Below is a small trained network, with its code and all its weights. Each question gives an input and a target symbol and asks what happens when units are switched off, that is, made to give their printed mean instead of their output.

import numpy as np


def w(rows, s, z=0):
    codes = np.array(rows[::2]) - 128.0
    scale = np.full(codes.shape[1], s)
    scale[-1] = z or s
    return codes * scale


def f(y):
    return y / 2 * (1 + np.tanh(0.7978845608 * (y + 0.044715 * y**3)))


def softmax(a):
    e = np.exp(a - a.max(-1, keepdims=True))
    return e / e.sum(-1, keepdims=True)


def log_softmax(a):
    a = a - a.max(-1, keepdims=True)
    return a - np.log(np.exp(a).sum(-1, keepdims=True))


def net(x, mask):
    ids = ['ΓΘΠΨαβδεζηλμξστω'.index(c) for c in x.split()]
    T = len(ids)
    res = E[ids] + P[:T]
    r = res
    for j in range(3):
        rows = slice(4 * j, 4 * j + 4)
        q, k, v = (r @ M[0][rows].T for M in (Q, K, V))
        z = softmax(np.where(np.tri(T) > 0, q @ k.T / 4**0.5, -1e9)) @ v
        o = O[0][rows]
        res = res + np.where(mask[j], z, o[:, -1]) @ o[:, :-1]
    y = f(res @ A[0][:, :-1].T + A[0][:, -1])
    res = res + np.where(mask[3:7], y, B[0][:, -1]) @ B[0][:, :-1]
    return log_softmax(res[-1] @ U[:, :-1].T + U[:, -1])


Q, K, V, O, A, B = {}, {}, {}, {}, {}, {}
E = w([
[113,180,145,137,121,135,129],'Γ',
[145,113,85,115,72,133,161],'Θ',
[143,113,165,169,101,112,66],'Π',
[122,162,137,151,107,129,125],'Ψ',
[161,147,92,82,147,57,83],'α',
[174,113,186,100,112,74,145],'β',
[214,144,154,149,174,198,111],'δ',
[110,91,182,102,119,179,159],'ε',
[132,128,130,166,101,122,87],'ζ',
[126,197,157,102,143,123,167],'η',
[143,87,196,47,171,123,97],'λ',
[104,183,121,132,109,147,157],'μ',
[121,116,119,176,85,138,86],'ξ',
[105,111,3,76,121,152,93],'σ',
[131,53,47,50,128,129,118],'τ',
[60,132,109,84,151,185,91],'ω',
],0.024)
P = w([
[126,75,107,249,246,109,176],'0',
[181,87,105,159,146,147,159],'1',
[54,116,153,183,131,99,135],'2',
[184,115,121,90,88,172,114],'3',
[56,143,160,100,68,123,93],'4',
[166,135,138,43,78,220,92],'5',
[89,142,153,40,50,158,65],'6',
],0.012)
Q[0] = w([
[29,134,96,131,149,35,98],'h1',
[200,85,126,202,199,206,122],'h1',
[125,181,120,200,206,159,163],'h1',
[107,164,164,252,116,95,151],'h1',
[129,114,200,140,85,136,191],'h2',
[171,176,126,155,121,159,91],'h2',
[161,183,149,113,106,83,140],'h2',
[82,192,121,130,130,129,111],'h2',
[140,138,180,134,98,157,91],'h3',
[131,100,102,180,141,113,118],'h3',
[113,66,128,51,146,157,98],'h3',
[182,83,119,95,66,149,165],'h3',
],0.014)
K[0] = w([
[4,141,148,133,135,92,117],'h1',
[198,161,110,148,178,181,154],'h1',
[158,88,116,209,190,158,110],'h1',
[102,90,112,183,212,95,181],'h1',
[138,114,194,142,96,148,159],'h2',
[132,170,127,120,78,112,107],'h2',
[174,173,158,118,121,86,122],'h2',
[115,190,135,162,150,140,106],'h2',
[86,119,129,93,103,104,161],'h3',
[126,151,120,131,170,115,159],'h3',
[131,171,157,115,103,156,90],'h3',
[183,136,118,100,75,142,151],'h3',
],0.017)
V[0] = w([
[168,253,124,122,118,118,144],'h1',
[112,174,109,90,114,244,151],'h1',
[136,72,212,56,191,79,199],'h1',
[91,142,72,166,153,104,191],'h1',
[147,95,147,150,111,115,70],'h2',
[148,56,136,143,185,90,162],'h2',
[82,88,103,118,121,171,127],'h2',
[131,129,116,153,108,184,135],'h2',
[107,132,141,130,192,146,121],'h3',
[68,121,147,153,125,170,79],'h3',
[90,139,168,79,114,162,146],'h3',
[153,98,151,180,65,148,199],'h3',
],0.014)
O[0] = w([
[138,186,2,210,119,133,34,105],'h1',
[88,41,124,152,99,39,133,222],'h1',
[70,59,220,104,105,210,78,171],'h1',
[244,26,28,155,102,142,163,2],'h1',
[112,208,130,98,183,170,229,153],'h2',
[45,183,134,46,55,101,105,168],'h2',
[191,132,198,94,135,92,129,122],'h2',
[102,116,159,136,167,79,130,151],'h2',
[36,106,137,133,217,102,51,164],'h3',
[72,124,49,154,218,156,222,130],'h3',
[107,35,90,110,114,187,152,145],'h3',
[122,147,190,226,30,190,202,189],'h3',
],0.0083,0.007)
A[0] = w([
[94,174,69,1,69,124,105,11],'n1',
[61,76,169,61,94,48,156,94],'n2',
[19,150,197,52,68,144,78,52],'n3',
[191,83,173,108,91,70,99,159],'n4',
],0.0062,0.011)
B[0] = w([
[53,32,97,237,83,157,254,146],'n1',
[157,182,24,116,124,129,101,216],'n2',
[220,165,182,240,194,129,86,252],'n3',
[58,119,120,93,106,118,129,166],'n4',
],0.0077,0.013)
U = w([
[149,124,86,160,148,137,131,94],'Γ',
[138,132,120,132,77,118,157,162],'Θ',
[98,176,124,83,143,163,172,123],'Π',
[159,133,95,149,140,138,141,130],'Ψ',
[143,176,63,61,123,200,94,157],'α',
[127,159,124,107,95,184,111,1],'β',
[10,164,151,173,114,45,120,128],'δ',
[51,85,144,119,115,179,163,173],'ε',
[151,154,108,125,148,133,158,124],'ζ',
[119,88,91,134,99,155,72,176],'η',
[129,129,124,108,162,147,112,32],'λ',
[170,102,92,173,135,125,128,98],'μ',
[161,147,115,144,156,119,177,104],'ξ',
[189,113,116,137,149,71,131,108],'σ',
[123,129,152,35,113,123,125,207],'τ',
[104,106,105,115,162,121,142,143],'ω',
],0.011,0.0063)

Each question gives the input, a string of symbols that net reads in full, and the target symbol t.
The units are the heads (4 rows each of Q, K, V and O) and the neurons (one row each of A and B). Each row of codes is followed by its name. A weight is (code - 128) times the scale printed after its matrix; where a second scale follows, it is the last column's (O, A, B and U).
mask holds one flag per unit, heads first, then neurons. A switched-off unit (its flag False) gives its mean, the last column of its rows in O or B, instead of its output. The means were averaged over made-up inputs and are rounded, as every weight is.
A unit's drop is (log p(t) with every unit on - log p(t) with that unit switched off) / (log p(t) with every unit on - log p(t) with every unit switched off).
The circuit of an input: a set's keep is (log p(t) with only the set's units on - log p(t) with every unit switched off) / (log p(t) with every unit on - log p(t) with every unit switched off). Starting from all 7 units, units are removed one at a time, each time the one whose removal leaves the highest keep (on an exact tie, the one counted first), for as long as the keep stays at least 0.8.
circuit, biggest first: the units of the circuit, biggest drop first
top k neurons: the k neurons with the biggest drops, biggest first
which heads matter: for each layer, one digit per head in row order, 1 if its drop is at least 0.15 and else 0, layers parted by /
input η δ ξ δ ζ δ τ, target τ: which heads matter : 110
input Θ ε δ ε δ, target ε: circuit, biggest first : [h3]
input δ τ β η η δ μ, target η: which heads matter : 111
input δ τ η δ Π Π η, target Π: top 2 neurons : [n3 n2]
input Π η Π, target Π: which heads matter : 100
input τ σ Π, target τ: circuit, biggest first : [h1 h3]
input ξ δ Γ, target ξ: which heads matter : 100
input α δ δ η ω ζ η, target ω: circuit, biggest first : [h3 h2]
input β η μ μ, target η: which heads matter : 110
input β ε μ τ τ η, target τ: circuit, biggest first : [h3 h1]
input Γ ω δ δ η ξ, target δ: top 2 neurons : [n2 n3]
input Ψ δ τ, target τ: circuit, biggest first : [h1 h2]
input δ μ ε α ζ, target ε: circuit, biggest first : [h3 h1]
input δ τ Π Π, target τ: which heads matter : 101
input α δ Ψ, target α: circuit, biggest first : [h1]
input δ α δ, target α: circuit, biggest first : [h1 h2 h3]
input δ β δ μ, target β: circuit, biggest first : [h1 h3]
input ζ δ ε δ ε ε β, target β: circuit, biggest first : [h1 n3 h3]
input δ Π δ, target Π: which heads matter : 110
input α ε δ α δ δ δ, target δ: which heads matter : 100
